Below are the code and all the weights of a small trained network. Each question names an input and a class and asks about switching units off, where a switched-off unit gives its printed mean instead of its output.

import numpy as np


def w(rows, s, z=0):
    codes = np.array(rows[::2]) - 128.0
    scale = np.full(codes.shape[1], s)
    scale[-1] = z or s
    return codes * scale


def norm(h):
    return h / np.sqrt((h * h).mean(-1, keepdims=True) + 1e-5)


def f(y):
    return y / 2 * (1 + np.tanh(0.7978845608 * (y + 0.044715 * y**3)))


def log_softmax(a):
    a = a - a.max(-1, keepdims=True)
    return a - np.log(np.exp(a).sum(-1, keepdims=True))


def net(x, mask):
    res = np.array(x, float).reshape(1, 6) / 4 @ E
    u = 0
    for l in range(2):
        y = f(norm(res) @ A[l][:, :-1].T + A[l][:, -1])
        res = res + np.where(mask[u : u + 12], y, B[l][:, -1]) @ B[l][:, :-1]
        u += 12
    return log_softmax(norm(res)[-1] @ U[:, :-1].T + U[:, -1])


A, B = {}, {}
E = w([
[197,213,169,171,124,122,156,161,75,79,109],'x0',
[211,102,226,120,1,115,110,115,77,166,132],'x1',
[91,62,107,159,122,164,146,148,75,129,97],'x2',
[153,161,157,96,133,123,130,139,176,173,123],'x3',
[108,139,118,105,124,158,63,174,47,152,93],'x4',
[146,135,113,132,109,167,219,154,175,162,153],'x5',
],0.008)
A[0] = w([
[129,221,173,136,141,194,46,191,60,117,66,122],'L0N0',
[38,66,99,150,154,212,156,110,168,181,92,51],'L0N1',
[88,21,145,141,116,149,120,82,120,134,162,170],'L0N2',
[124,125,104,84,156,54,144,92,202,166,169,5],'L0N3',
[82,173,69,193,255,163,64,130,51,77,146,12],'L0N4',
[143,233,155,146,174,142,182,150,171,89,182,108],'L0N5',
[136,144,192,126,111,86,222,189,68,173,129,97],'L0N6',
[15,111,83,122,122,92,177,131,116,165,97,58],'L0N7',
[233,75,111,158,98,201,140,123,210,108,173,70],'L0N8',
[146,109,112,67,207,142,110,86,180,120,157,122],'L0N9',
[176,191,95,121,146,110,169,57,196,176,158,75],'L0N10',
[118,198,128,89,80,77,85,151,213,145,85,214],'L0N11',
],0.0068,0.002)
B[0] = w([
[126,201,242,157,225,76,79,126,152,89,105,250],'L0N0',
[130,139,193,78,108,116,187,215,194,92,125,212],'L0N1',
[153,85,215,106,98,169,98,156,129,149,244,191],'L0N2',
[24,214,152,123,106,166,178,129,77,196,42,205],'L0N3',
[153,30,77,82,170,11,56,208,97,46,111,254],'L0N4',
[160,62,104,72,103,211,79,17,85,98,140,235],'L0N5',
[118,148,99,191,67,145,87,142,163,136,60,200],'L0N6',
[147,175,113,125,186,114,254,212,117,123,140,172],'L0N7',
[163,200,139,130,222,86,92,168,154,37,149,189],'L0N8',
[150,164,124,140,95,35,128,196,123,182,111,199],'L0N9',
[8,125,28,147,57,121,124,71,167,125,139,222],'L0N10',
[99,221,133,141,218,105,120,103,93,192,145,213],'L0N11',
],0.0066,0.0051)
A[1] = w([
[163,78,189,180,70,146,52,97,128,168,235,41],'L1N0',
[102,224,103,112,254,124,130,190,132,120,103,183],'L1N1',
[111,31,121,118,170,177,245,190,195,185,153,55],'L1N2',
[106,146,39,181,139,43,151,115,96,88,41,101],'L1N3',
[195,172,149,204,137,196,102,173,86,237,16,106],'L1N4',
[151,105,195,160,110,154,163,209,45,26,133,201],'L1N5',
[180,167,197,169,64,118,47,185,94,116,83,129],'L1N6',
[151,183,181,150,87,91,203,60,140,203,128,97],'L1N7',
[192,122,152,141,54,120,86,146,143,190,20,105],'L1N8',
[146,129,117,144,129,200,182,2,192,51,105,7],'L1N9',
[45,39,121,147,92,224,228,180,214,127,62,97],'L1N10',
[114,51,13,108,195,77,98,248,88,97,65,40],'L1N11',
],0.0063,0.0018)
B[1] = w([
[86,33,103,92,147,188,149,31,96,120,108,185],'L1N0',
[146,89,151,104,109,113,97,66,94,154,137,255],'L1N1',
[199,144,228,145,155,153,116,146,98,160,145,199],'L1N2',
[142,139,56,126,106,117,120,169,157,141,144,189],'L1N3',
[98,146,143,216,151,77,200,159,151,60,106,192],'L1N4',
[92,133,43,57,158,98,154,128,161,198,118,229],'L1N5',
[107,133,154,159,124,177,213,121,132,173,109,253],'L1N6',
[98,107,2,110,141,89,82,192,119,148,161,203],'L1N7',
[111,144,76,141,123,158,186,178,105,55,41,180],'L1N8',
[157,139,121,167,38,167,117,121,110,39,177,160],'L1N9',
[179,152,174,125,102,169,56,164,129,160,143,193],'L1N10',
[145,57,87,161,129,95,142,151,136,63,128,254],'L1N11',
],0.0089,0.0059)
U = w([
[172,111,225,85,143,156,147,243,181,204,182,101],'0',
[138,26,59,95,205,32,97,195,123,69,126,255],'1',
[130,180,220,133,212,82,74,76,93,124,96,33],'2',
[100,180,148,215,105,133,238,162,110,129,21,155],'3',
[84,22,155,85,99,178,158,38,82,181,116,120],'4',
[50,194,74,74,118,67,104,99,187,249,174,131],'5',
[180,180,64,171,46,165,113,67,169,53,192,112],'6',
],0.013,0.00082)

Each question gives the input, the list of numbers given to net, and the class t.
The units are the neurons (one row each of A and B). Each row of codes is followed by its name. A weight is (code - 128) times the scale printed after its matrix; where a second scale follows, it is the last column's (A, B and U).
mask holds one flag per neuron, layer by layer. A switched-off neuron (its flag False) gives its mean, the last column of its row in B, instead of its output. The means were averaged over made-up inputs and are rounded, as every weight is.
A unit's drop is (log p(t) with every unit on - log p(t) with that unit switched off) / (log p(t) with every unit on - log p(t) with every unit switched off).
The circuit of an input: a set's keep is (log p(t) with only the set's units on - log p(t) with every unit switched off) / (log p(t) with every unit on - log p(t) with every unit switched off). Starting from the 12 units with the biggest drops (on a tie, the unit counted first), units are removed one at a time, each time the one whose removal leaves the highest keep (on an exact tie, the one counted first), for as long as the keep stays at least 0.8.
circuit, biggest first: the units of the circuit, biggest drop first
most important unit: the unit with the biggest drop
top k neurons: the k neurons with the biggest drops, biggest first
k most important neurons of layer l: the k neurons of layer l with the biggest drops, biggest first
drop when u is switched off: that unit's drop, to one decimal
input [2,-4,-1,0,-8,-4], class 6: most important unit -> L0N5
input [-2,3,8,-5,1,-2], class 4: top 2 neurons -> L0N2; L1N0
input [-1,1,2,4,6,0], class 3: top 3 neurons -> L1N4; L1N6; L0N8
input [1,1,3,-6,-6,-5], class 4: circuit, biggest first -> L0N2; L1N0
input [1,-2,7,-4,3,6], class 0: circuit, biggest first -> L0N1; L1N10
input [2,8,-8,-7,-2,-8], class 4: circuit, biggest first -> L1N0; L1N6
input [-8,6,-6,-3,-1,-2], class 4: top 2 neurons -> L1N0; L0N2
input [5,5,-3,5,-2,2], class 3: 3 most important neurons of layer 1 -> L1N6; L1N8; L1N4
input [7,-1,-7,7,-5,8], class 6: top 2 neurons -> L0N5; L1N9
input [-3,5,-8,-7,0,3], class 4: top 2 neurons -> L1N0; L0N7
input [-1,0,4,5,-8,1], class 6: 2 most important neurons of layer 0 -> L0N10; L0N8
input [-1,-1,4,8,8,-6], class 2: 3 most important neurons of layer 1 -> L1N7; L1N1; L1N6
input [-2,-7,2,-2,-4,5], class 0: 2 most important neurons of layer 1 -> L1N2; L1N10
input [5,3,3,-5,7,-4], class 3: circuit, biggest first -> L1N6
input [8,-3,4,-3,-4,2], class 1: top 2 neurons -> L0N4; L1N5
input [-8,-6,-1,-5,5,4], class 0: 2 most important neurons of layer 1 -> L1N2; L1N10
input [-4,6,-2,4,2,6], class 3: top 2 neurons -> L1N8; L0N6
input [4,2,7,4,2,-8], class 3: 3 most important neurons of layer 1 -> L1N6; L1N4; L1N8
input [5,-2,-6,-5,8,4], class 2: top 2 neurons -> L0N0; L1N7
input [3,2,-1,-2,6,-4], class 2: circuit, biggest first -> L0N0
input [-3,5,0,5,2,-4], class 4: top 2 neurons -> L1N0; L0N3
input [2,0,-8,1,-3,5], class 6: top 3 neurons -> L0N5; L1N9; L1N5
input [8,0,6,8,-7,-1], class 6: top 2 neurons -> L0N5; L1N9
input [1,2,2,-7,-2,3], class 4: top 3 neurons -> L0N2; L1N0; L0N4
input [-4,7,-5,5,0,4], class 5: drop when L1N1 is switched off -> 0.0
input [-4,7,-6,6,7,-2], class 3: drop when L0N4 is switched off -> 0.1
input [-4,2,-2,-8,-7,-1], class 4: most important unit -> L0N2
